Below are the code and all the weights of a small trained network. Each question names an input and a class and asks about switching units off, where a switched-off unit gives its printed mean instead of its output.

import numpy as np


def w(rows, s, z=0):
    codes = np.array(rows[::2]) - 128.0
    scale = np.full(codes.shape[1], s)
    scale[-1] = z or s
    return codes * scale


def f(y):
    return np.maximum(y, 0)


def log_softmax(a):
    a = a - a.max(-1, keepdims=True)
    return a - np.log(np.exp(a).sum(-1, keepdims=True))


def net(x, mask):
    res = np.array(x, float).reshape(1, 5) / 4 @ E
    y = f(res @ A[0][:, :-1].T + A[0][:, -1])
    res = res + np.where(mask, y, B[0][:, -1]) @ B[0][:, :-1]
    return log_softmax(res[-1] @ U[:, :-1].T + U[:, -1])


A, B = {}, {}
E = w([
[111,134,143,119,131,152],'x0',
[146,126,119,166,127,87],'x1',
[138,119,105,103,115,125],'x2',
[221,182,204,82,117,128],'x3',
[70,180,103,41,146,7],'x4',
],0.016)
A[0] = w([
[35,40,66,128,182,143,193],'N0',
[97,234,103,84,168,62,7],'N1',
[184,98,147,176,59,185,47],'N2',
[213,185,187,79,121,123,187],'N3',
[192,172,171,89,75,111,144],'N4',
[131,87,166,60,108,162,60],'N5',
[183,140,254,92,146,145,141],'N6',
],0.011,0.0012)
B[0] = w([
[75,90,83,254,93,93,254],'N0',
[192,176,60,110,212,249,254],'N1',
[145,186,125,95,228,185,233],'N2',
[49,93,238,187,59,96,239],'N3',
[64,124,204,156,124,96,213],'N4',
[99,122,68,55,79,158,166],'N5',
[80,140,151,95,163,51,241],'N6',
],0.0081,0.015)
U = w([
[89,58,133,223,30,37,250],'0',
[255,134,86,130,234,221,6],'1',
],0.0097,0.0012)

Each question gives the input, the list of numbers given to net, and the class t.
The units are the neurons (one row each of A and B). Each row of codes is followed by its name. A weight is (code - 128) times the scale printed after its matrix; where a second scale follows, it is the last column's (A, B and U).
mask holds one flag per neuron, in row order. A switched-off neuron (its flag False) gives its mean, the last column of its row in B, instead of its output. The means were averaged over made-up inputs and are rounded, as every weight is.
A unit's drop is (log p(t) with every unit on - log p(t) with that unit switched off) / (log p(t) with every unit on - log p(t) with every unit switched off).
The circuit of an input: a set's keep is (log p(t) with only the set's units on - log p(t) with every unit switched off) / (log p(t) with every unit on - log p(t) with every unit switched off). Starting from all 7 units, units are removed one at a time, each time the one whose removal leaves the highest keep (on an exact tie, the one counted first), for as long as the keep stays at least 0.8.
circuit, biggest first: the units of the circuit, biggest drop first
k most important neurons: the k neurons with the biggest drops, biggest first
drop of u: that unit's drop, to one decimal
input [-5,-7,-2,-3,4], class 1: 4 most important neurons => N3, N1, N4, N6
input [-3,0,-1,3,-3], class 0: circuit, biggest first => N1
input [-2,7,-6,-6,-7], class 1: 3 most important neurons => N2, N3, N4
input [-4,7,5,5,-5], class 0: 2 most important neurons => N1, N3
input [-3,7,6,4,-4], class 0: 4 most important neurons => N1, N3, N4, N6
input [3,7,-2,1,-3], class 1: 2 most important neurons => N0, N3
input [4,1,1,2,6], class 1: drop of N1 => 1.2
input [6,0,-2,0,4], class 1: drop of N0 => 0.0
input [-5,-1,-7,8,3], class 0: drop of N3 => 0.1
input [-8,-3,5,-4,6], class 1: drop of N3 => 0.1
